Here is a tiny trained network, its code and every weight. The questions are about switching its units off for an input and a class, where a switched-off unit gives its printed mean instead of its output.

import numpy as np


def w(rows, s, z=0):
    codes = np.array(rows[::2]) - 128.0
    scale = np.full(codes.shape[1], s)
    scale[-1] = z or s
    return codes * scale


def norm(h):
    return h / np.sqrt((h * h).mean(-1, keepdims=True) + 1e-5)


def f(y):
    return y / 2 * (1 + np.tanh(0.7978845608 * (y + 0.044715 * y**3)))


def log_softmax(a):
    a = a - a.max(-1, keepdims=True)
    return a - np.log(np.exp(a).sum(-1, keepdims=True))


def net(x, mask):
    res = np.array(x, float).reshape(1, 2) / 4 @ E
    u = 0
    for l in range(3):
        y = f(norm(res) @ A[l][:, :-1].T + A[l][:, -1])
        res = res + np.where(mask[u : u + 9], y, B[l][:, -1]) @ B[l][:, :-1]
        u += 9
    return log_softmax(norm(res)[-1] @ U[:, :-1].T + U[:, -1])


A, B = {}, {}
E = w([
[113,145,217,251,105],'x0',
[189,138,115,87,22],'x1',
],0.0016)
A[0] = w([
[188,93,30,2,82,94],'L0N1',
[176,215,187,158,15,7],'L0N2',
[123,131,115,137,124,122],'L0N3',
[123,138,128,126,126,122],'L0N4',
[230,131,96,57,2,32],'L0N5',
[131,107,121,143,131,119],'L0N6',
[127,134,117,139,128,109],'L0N7',
[170,145,136,131,81,34],'L0N8',
[134,136,127,128,131,122],'L0N9',
],0.0037,0.0012)
B[0] = w([
[131,176,153,59,88,253],'L0N1',
[51,4,102,182,84,183],'L0N2',
[129,126,129,127,130,127],'L0N3',
[129,125,129,127,130,127],'L0N4',
[88,148,127,143,221,220],'L0N5',
[138,128,125,126,136,127],'L0N6',
[135,122,130,126,135,124],'L0N7',
[90,74,186,159,144,123],'L0N8',
[126,124,130,127,132,127],'L0N9',
],0.0038,0.0027)
A[1] = w([
[149,108,95,88,82,7],'L1N1',
[126,130,126,129,127,126],'L1N2',
[103,86,117,106,135,121],'L1N3',
[100,156,197,194,140,36],'L1N4',
[116,117,108,107,174,155],'L1N5',
[138,3,155,165,31,33],'L1N6',
[136,122,148,136,109,97],'L1N7',
[129,133,131,128,128,127],'L1N8',
[154,140,144,124,83,147],'L1N9',
],0.0056,0.0014)
B[1] = w([
[131,130,125,68,198,108],'L1N1',
[126,128,128,127,129,128],'L1N2',
[171,101,142,151,60,145],'L1N3',
[184,133,170,20,136,215],'L1N4',
[88,155,131,188,52,184],'L1N5',
[4,52,50,144,15,250],'L1N6',
[146,96,91,108,169,115],'L1N7',
[129,128,129,126,134,128],'L1N8',
[95,97,89,112,214,119],'L1N9',
],0.0032,0.0021)
A[2] = w([
[136,123,148,108,181,169],'L2N1',
[139,127,87,13,88,35],'L2N2',
[92,3,134,170,12,61],'L2N3',
[90,22,84,132,79,98],'L2N4',
[134,126,106,91,113,110],'L2N5',
[226,105,186,75,135,7],'L2N6',
[122,120,100,90,115,117],'L2N7',
[111,81,128,119,165,95],'L2N8',
[134,126,98,40,97,58],'L2N9',
],0.0064,0.0016)
B[2] = w([
[139,102,141,81,33,150],'L2N1',
[101,228,159,102,86,196],'L2N2',
[4,67,141,94,74,254],'L2N3',
[72,95,197,117,159,194],'L2N4',
[139,144,155,137,138,139],'L2N5',
[161,92,177,187,226,133],'L2N6',
[167,154,177,150,131,143],'L2N7',
[211,140,122,127,42,121],'L2N8',
[120,248,173,97,105,172],'L2N9',
],0.0043,0.0046)
U = w([
[197,81,82,112,86,80],'0',
[12,34,151,133,71,173],'1',
[130,136,9,220,162,151],'2',
[207,70,212,165,199,163],'3',
[148,103,112,136,115,8],'4',
[128,243,141,76,99,190],'5',
[145,104,115,135,116,38],'6',
],0.015,0.011)

Each question gives the input, the list of numbers given to net, and the class t.
The units are the neurons (one row each of A and B). Each row of codes is followed by its name. A weight is (code - 128) times the scale printed after its matrix; where a second scale follows, it is the last column's (A, B and U).
mask holds one flag per neuron, layer by layer. A switched-off neuron (its flag False) gives its mean, the last column of its row in B, instead of its output. The means were averaged over made-up inputs and are rounded, as every weight is.
A unit's drop is (log p(t) with every unit on - log p(t) with that unit switched off) / (log p(t) with every unit on - log p(t) with every unit switched off).
The circuit of an input: a set's keep is (log p(t) with only the set's units on - log p(t) with every unit switched off) / (log p(t) with every unit on - log p(t) with every unit switched off). Starting from the 12 units with the biggest drops (on a tie, the unit counted first), units are removed one at a time, each time the one whose removal leaves the highest keep (on an exact tie, the one counted first), for as long as the keep stays at least 0.8.
circuit, biggest first: the units of the circuit, biggest drop first
unit that matters most: the unit with the biggest drop
top k neurons: the k neurons with the biggest drops, biggest first
drop of u: that unit's drop, to one decimal
input [4,-8], class 3: unit that matters most : L2N3
input [-3,-7], class 2: top 3 neurons : L1N6; L0N2; L2N3
input [1,-6], class 3: circuit, biggest first : L1N6; L2N3; L2N2
input [-2,-7], class 2: top 3 neurons : L1N6; L2N3; L0N2
input [0,-4], class 2: top 2 neurons : L0N2; L2N3
input [1,-7], class 3: top 2 neurons : L2N3; L1N6
input [6,-4], class 3: top 4 neurons : L0N2; L1N4; L1N6; L2N3
input [-5,-6], class 5: top 4 neurons : L0N2; L0N5; L1N6; L2N3
input [0,-2], class 2: top 4 neurons : L0N2; L0N1; L1N6; L2N3
input [1,-5], class 3: top 3 neurons : L0N2; L1N6; L2N3
input [-3,-8], class 2: top 3 neurons : L1N6; L2N3; L0N2
input [6,-7], class 3: top 2 neurons : L2N3; L0N2
input [7,-4], class 3: top 2 neurons : L0N2; L1N4
input [-1,1], class 5: unit that matters most : L0N1
input [4,-3], class 3: top 2 neurons : L0N2; L1N4
input [3,-3], class 3: top 2 neurons : L0N2; L2N6
input [-8,-6], class 5: drop of L0N8 : 0.0
input [5,-3], class 3: drop of L1N4 : 1.2
input [-1,8], class 5: drop of L1N6 : 1.0
